Below are the code and all the weights of a small trained network. Each question names an input and a class and asks about switching units off, where a switched-off unit gives its printed mean instead of its output.

import numpy as np


def w(rows, s, z=0):
    codes = np.array(rows[::2]) - 128.0
    scale = np.full(codes.shape[1], s)
    scale[-1] = z or s
    return codes * scale


def norm(h):
    return h / np.sqrt((h * h).mean(-1, keepdims=True) + 1e-5)


def f(y):
    return np.maximum(y, 0)


def log_softmax(a):
    a = a - a.max(-1, keepdims=True)
    return a - np.log(np.exp(a).sum(-1, keepdims=True))


def net(x, mask):
    res = np.array(x, float).reshape(1, 7) / 4 @ E
    u = 0
    for l in range(2):
        y = f(norm(res) @ A[l][:, :-1].T + A[l][:, -1])
        res = res + np.where(mask[u : u + 11], y, B[l][:, -1]) @ B[l][:, :-1]
        u += 11
    return log_softmax(norm(res)[-1] @ U[:, :-1].T + U[:, -1])


A, B = {}, {}
E = w([
[1,48,126,62,2,84,74,135,138,112],'x0',
[143,217,60,153,27,220,63,180,220,172],'x1',
[3,179,60,193,218,160,58,4,137,63],'x2',
[103,172,93,113,178,60,84,162,73,248],'x3',
[89,165,202,179,116,122,78,207,74,84],'x4',
[178,56,167,152,102,232,36,56,54,208],'x5',
[131,128,130,127,125,125,130,122,121,124],'x6',
],0.0073)
A[0] = w([
[126,180,230,180,118,122,69,176,84,55,21],'L0N1',
[107,140,119,148,135,61,170,184,207,83,73],'L0N2',
[168,76,162,166,104,191,59,73,83,147,1],'L0N3',
[126,105,169,133,124,173,149,117,179,85,28],'L0N4',
[89,198,212,174,94,114,81,200,53,92,103],'L0N5',
[147,83,181,156,76,206,180,96,187,1,53],'L0N6',
[87,111,131,149,94,102,117,112,142,114,57],'L0N7',
[165,90,49,57,132,131,182,46,182,168,47],'L0N8',
[161,148,142,129,161,171,135,143,133,121,50],'L0N9',
[198,95,202,50,93,141,185,217,155,162,71],'L0N10',
[72,145,83,173,178,127,88,70,152,69,83],'L0N11',
],0.0099,0.0093)
B[0] = w([
[131,67,71,130,195,159,191,131,205,152,171],'L0N1',
[164,130,130,43,129,197,108,100,85,120,209],'L0N2',
[162,140,137,44,139,228,108,99,82,131,180],'L0N3',
[130,139,130,133,132,85,119,129,115,156,142],'L0N4',
[142,65,59,109,188,163,161,120,187,175,225],'L0N5',
[94,174,103,124,180,37,86,166,94,248,232],'L0N6',
[151,93,134,120,94,116,120,121,123,99,141],'L0N7',
[92,53,92,173,223,196,158,200,186,162,196],'L0N8',
[152,125,152,164,130,123,132,87,142,135,138],'L0N9',
[129,126,61,188,119,125,81,131,75,58,255],'L0N10',
[199,100,78,154,76,109,115,183,68,84,240],'L0N11',
],0.011,0.0062)
A[1] = w([
[179,156,87,121,185,120,106,146,94,156,223],'L1N1',
[134,245,125,119,52,187,102,143,235,122,2],'L1N2',
[168,131,131,185,180,190,135,156,126,85,62],'L1N3',
[97,216,95,74,148,81,205,181,191,34,80],'L1N4',
[116,84,158,108,185,90,172,98,100,64,4],'L1N5',
[146,157,74,156,95,186,40,132,203,149,152],'L1N6',
[33,59,155,57,47,117,96,146,142,124,128],'L1N7',
[35,186,95,184,177,164,104,5,137,69,70],'L1N8',
[215,86,185,114,58,100,215,190,130,165,43],'L1N9',
[112,75,200,111,176,84,156,55,88,101,36],'L1N10',
[198,225,186,177,166,136,200,104,124,144,15],'L1N11',
],0.011,0.0042)
B[1] = w([
[43,152,136,81,94,76,113,89,128,122,248],'L1N1',
[125,87,202,214,141,119,214,128,65,119,146],'L1N2',
[120,90,114,93,51,117,143,113,202,101,178],'L1N3',
[189,75,182,110,130,238,29,74,77,224,171],'L1N4',
[119,146,160,194,87,170,203,156,128,148,160],'L1N5',
[120,120,186,118,176,93,194,145,84,103,204],'L1N6',
[157,193,136,145,146,99,133,48,231,110,171],'L1N7',
[248,107,104,149,80,126,79,245,145,124,149],'L1N8',
[170,155,80,209,165,174,44,180,138,64,142],'L1N9',
[120,190,194,147,112,148,194,196,124,138,155],'L1N10',
[101,126,173,158,76,117,84,82,252,103,147],'L1N11',
],0.011,0.014)
U = w([
[188,111,46,169,87,109,70,194,89,69,122],'0',
[168,122,167,76,125,231,74,87,84,176,112],'1',
[116,55,67,151,196,159,158,170,188,175,103],'2',
[111,139,196,192,116,121,212,173,93,131,123],'3',
[136,137,147,153,86,97,99,67,250,104,103],'4',
[84,179,116,113,138,64,82,140,111,209,132],'5',
[103,129,118,93,103,122,154,106,115,103,248],'6',
[69,203,87,94,126,184,156,119,126,63,34],'7',
],0.015,0.013)

Each question gives the input, the list of numbers given to net, and the class t.
The units are the neurons (one row each of A and B). Each row of codes is followed by its name. A weight is (code - 128) times the scale printed after its matrix; where a second scale follows, it is the last column's (A, B and U).
mask holds one flag per neuron, layer by layer. A switched-off neuron (its flag False) gives its mean, the last column of its row in B, instead of its output. The means were averaged over made-up inputs and are rounded, as every weight is.
A unit's drop is (log p(t) with every unit on - log p(t) with that unit switched off) / (log p(t) with every unit on - log p(t) with every unit switched off).
The circuit of an input: a set's keep is (log p(t) with only the set's units on - log p(t) with every unit switched off) / (log p(t) with every unit on - log p(t) with every unit switched off). Starting from the 12 units with the biggest drops (on a tie, the unit counted first), units are removed one at a time, each time the one whose removal leaves the highest keep (on an exact tie, the one counted first), for as long as the keep stays at least 0.8.
units of the circuit, in order: the units of the circuit, biggest drop first
k most important neurons: the k neurons with the biggest drops, biggest first
top k neurons in layer l: the k neurons of layer l with the biggest drops, biggest first
input [-7,0,-5,1,5,-4,2], class 4: units of the circuit, in order => L1N11
input [-7,-6,6,-6,3,1,-4], class 4: top 3 neurons in layer 1 => L1N11; L1N3; L1N6
input [-6,6,1,2,7,-3,-2], class 2: top 2 neurons in layer 0 => L0N5; L0N1
input [-1,8,3,8,6,-8,7], class 1: units of the circuit, in order => L1N4; L0N6
input [-2,-8,-1,6,-1,7,-2], class 3: 4 most important neurons => L1N10; L0N6; L1N4; L0N2
input [-5,-7,-5,-5,-1,5,0], class 3: 3 most important neurons => L0N11; L1N10; L1N4
input [-1,-8,-6,-6,0,7,1], class 3: 4 most important neurons => L1N10; L0N11; L1N4; L0N2
input [-7,-6,-8,8,-6,2,-6], class 0: 3 most important neurons => L1N9; L0N6; L0N10
input [-6,8,-6,4,-8,-8,5], class 1: 2 most important neurons => L1N4; L0N5
input [5,8,6,1,1,-3,-7], class 3: units of the circuit, in order => L1N2; L1N6
input [4,5,-4,-7,6,6,2], class 5: 2 most important neurons => L0N6; L1N4
input [7,-8,-5,1,6,1,-6], class 3: 3 most important neurons => L1N10; L1N5; L0N11
input [6,-1,-4,-2,0,5,-5], class 4: top 2 neurons in layer 0 => L0N11; L0N2
input [0,7,-5,-2,7,6,-5], class 2: units of the circuit, in order => L0N5; L0N1
input [4,-4,4,1,-3,4,3], class 0: top 2 neurons in layer 0 => L0N6; L0N2
input [8,-3,-7,-1,7,1,-6], class 4: units of the circuit, in order => L1N7
input [5,5,3,-4,3,-2,-3], class 3: 2 most important neurons => L1N6; L1N2
input [3,7,-7,2,-1,4,-2], class 0: 2 most important neurons => L0N10; L1N9
input [-1,-1,-5,-4,-6,3,0], class 2: top 2 neurons in layer 0 => L0N8; L0N11
input [8,5,2,4,7,-7,-1], class 4: units of the circuit, in order => L1N7
input [1,-4,-1,-3,6,5,3], class 2: 2 most important neurons => L0N1; L0N5
input [0,6,5,1,1,-7,-1], class 1: 2 most important neurons => L1N4; L0N10
input [-8,-1,-6,-1,1,2,2], class 4: 3 most important neurons => L1N11; L0N11; L1N3
input [-3,8,-6,4,8,-2,8], class 2: 3 most important neurons => L0N5; L0N1; L0N11
input [8,1,-7,-3,0,-1,6], class 4: 3 most important neurons => L1N7; L0N11; L1N8
input [1,-6,2,4,-4,0,-2], class 3: top 2 neurons in layer 0 => L0N6; L0N5
input [1,4,-6,-1,8,5,-2], class 2: units of the circuit, in order => L0N5
input [6,-7,-4,-4,7,2,-3], class 2: units of the circuit, in order => L0N5; L0N1
